Small tables with named rows and columns. After each table, cells are looked up by row and column.

Tukalid:
,Raf,Koga,Zut,Poros,Mozipog,Zor,Gelot,Zuvep
Nalipi,50.95,68.38,47.55,58.81,40.53,61.39,82.56,71.57
Mun,53.14,64.85,66.52,68.57,71.25,72.90,50.08,69.11
Rav,55.06,56.38,48.25,51.15,35.30,78.43,83.69,76.45
Ganeka,41.31,69.74,50.98,64.84,42.17,70.12,73.99,76.30
Dufe,55.27,63.78,46.79,60.65,39.98,66.46,87.30,73.83
Tazulon,47.13,63.49,38.30,54.44,24.94,72.82,95.37,77.50
Matunus,44.20,54.07,41.76,54.52,20.36,98.57,87.62,85.34

What is the Mozipog of Nalipi in Tukalid?
40.53
What is the Zut of Matunus in Tukalid?
41.76
What is the Raf of Ganeka in Tukalid?
41.31
What is the Zor of Mun in Tukalid?
72.90
What is the Mozipog of Rav in Tukalid?
35.30
What is the Koga of Nalipi in Tukalid?
68.38
What is the Zut of Ganeka in Tukalid?
50.98
Row with the largest Zuvep: Matunus

Table Zas
|  | Latiner | Zom | Dab | Bir | Fafin | Vanater | Zetumad |
|---|---|---|---|---|---|---|---|
| Kidis | 126 | 84 | 20 | 100 | 180 | 143 | 125 |
| Buf | 56 | 18 | 73 | 228 | 119 | 101 | 97 |
| Tiledev | 166 | 82 | 132 | 68 | 141 | 158 | 229 |
| Norilim | 181 | 94 | 113 | 63 | 135 | 171 | 215 |
| Dut | 181 | 65 | 129 | 53 | 134 | 174 | 214 |

What is the Latiner of Tiledev in Zas? 166
What is the Zetumad of Buf in Zas? 97
What is the Vanater of Dut in Zas? 174
What is the Vanater of Buf in Zas? 101
What is the Fafin of Tiledev in Zas? 141
What is the Latiner of Buf in Zas? 56
What is the Bir of Buf in Zas? 228
What is the Zom of Dut in Zas? 65
What is the Zom of Buf in Zas? 18
What is the Zetumad of Norilim in Zas? 215
What is the Dab of Norilim in Zas? 113
What is the Vanater of Kidis in Zas? 143
What is the Bir of Norilim in Zas? 63
What is the Dab of Kidis in Zas? 20

Table Robak
|  | Kur | Dipe | Lapelit | Manokep | Vivuv |
|---|---|---|---|---|---|
| Gog | 66 | -433 | 444 | -228 | 177 |
| Lukevu | 15 | -218 | -680 | -556 | -370 |
| Ver | -84 | -279 | -107 | -301 | -141 |
| Lodidib | 678 | -610 | 329 | -644 | 389 |
| Nad | 10 | -226 | -29 | -199 | -12 |
| Vamivos | -67 | -279 | -46 | -269 | -96 |

Nad, Dipe => -226
Lukevu, Dipe => -218
Vamivos, Vivuv => -96
Ver, Lapelit => -107
Ver, Manokep => -301
Gog, Manokep => -228
Gog, Lapelit => 444
Nad, Lapelit => -29
Lukevu, Manokep => -556
Gog, Dipe => -433
Which row has the largest Lapelit? Gog

Befe =
	Kugumi	Git	Poviz	Meva	Borage	Sigefod	Vog	Bolite	Niviz
Pog	3931	2303	2468	7919	7166	3334	8561	3902	4836
Dinid	5237	6568	6421	5070	4394	5457	4677	6477	5084
Vukib	6339	7627	6629	4199	4937	6642	3897	5907	5890
Dibun	4159	6217	6666	5313	4003	4494	4713	6992	4059
Daserev	5289	6933	6935	4767	4769	5653	4257	6378	5128
Lebif	7034	4816	3769	5398	7384	6466	6664	3760	7011
Gesit	4033	8182	8553	4170	2654	4830	2881	8228	3603
Migedud	5708	2992	2277	6822	8180	4905	8453	3067	6280
Vif	6512	6122	5250	5091	5851	6459	5351	5046	6378
Tet	3563	2783	3116	7776	7006	3313	8063	4125	4455
Kap	7974	7102	5012	4019	6805	7846	4806	4115	7514
Sas	4043	4398	4755	6779	5773	4065	6592	5371	4675
Lapabu	6262	6634	6266	4620	5038	6177	4599	6020	5888

What is the Poviz of Pog in Befe?
2468
What is the Meva of Kap in Befe?
4019
What is the Borage of Gesit in Befe?
2654
What is the Bolite of Lebif in Befe?
3760
What is the Borage of Dinid in Befe?
4394
What is the Poviz of Gesit in Befe?
8553
What is the Niviz of Lebif in Befe?
7011
What is the Meva of Vukib in Befe?
4199
What is the Borage of Kap in Befe?
6805
What is the Git of Pog in Befe?
2303
What is the Niviz of Pog in Befe?
4836
What is the Sigefod of Dibun in Befe?
4494
What is the Vog of Gesit in Befe?
2881
What is the Sigefod of Kap in Befe?
7846
What is the Meva of Daserev in Befe?
4767
What is the Poviz of Dibun in Befe?
6666
What is the Git of Sas in Befe?
4398
What is the Kugumi of Lebif in Befe?
7034
What is the Git of Dinid in Befe?
6568

Naruba:
|  | Pobe | Goreg | Tabavaz | Pezofu | Vurese | Puruf | Zinupe |
|---|---|---|---|---|---|---|---|
| Dupu | 2032 | 2091 | 1639 | 1959 | 1707 | 1701 | 1690 |
| Feg | 1694 | 1525 | 1866 | 1705 | 1518 | 1806 | 1914 |
| Nuvuf | 1762 | 1393 | 1760 | 1654 | 1465 | 1666 | 1777 |
| Dek | 2016 | 1323 | 1977 | 1553 | 1415 | 2000 | 1554 |
| Bakinog | 2076 | 1581 | 2047 | 1194 | 9968 | 1518 | 1487 |
| Mose | 1276 | 2063 | 1767 | 1510 | 1328 | 2090 | 1481 |
| Tamu | 1716 | 1498 | 1670 | 1778 | 1929 | 1724 | 1577 |
| Repu | 1118 | 1684 | 1751 | 2198 | 1584 | 1767 | 1440 |
| Nosap | 1585 | 1343 | 1934 | 1845 | 1619 | 2103 | 2464 |
| Voleki | 2260 | 1939 | 235 | 1908 | 1866 | 1816 | 1776 |
| Lopon | 1684 | 1533 | 2223 | 1866 | 1994 | 1896 | 2011 |
| Leletas | 1836 | 1816 | 2188 | 1403 | 1740 | 2090 | 1448 |
| Zetek | 2232 | 1725 | 1108 | 1410 | 1497 | 2538 | 1999 |
| Togap | 1464 | 1644 | 1677 | 1610 | 1573 | 1774 | 2145 |

Togap, Vurese -> 1573
Zetek, Puruf -> 2538
Feg, Pobe -> 1694
Togap, Pezofu -> 1610
Nosap, Goreg -> 1343
Nuvuf, Goreg -> 1393
Voleki, Pobe -> 2260
Repu, Tabavaz -> 1751
Dek, Vurese -> 1415
Dupu, Tabavaz -> 1639
Repu, Puruf -> 1767
Bakinog, Pobe -> 2076
Tamu, Puruf -> 1724
Nosap, Pezofu -> 1845
Bakinog, Goreg -> 1581
Voleki, Zinupe -> 1776
Bakinog, Puruf -> 1518
Voleki, Goreg -> 1939
Bakinog, Zinupe -> 1487

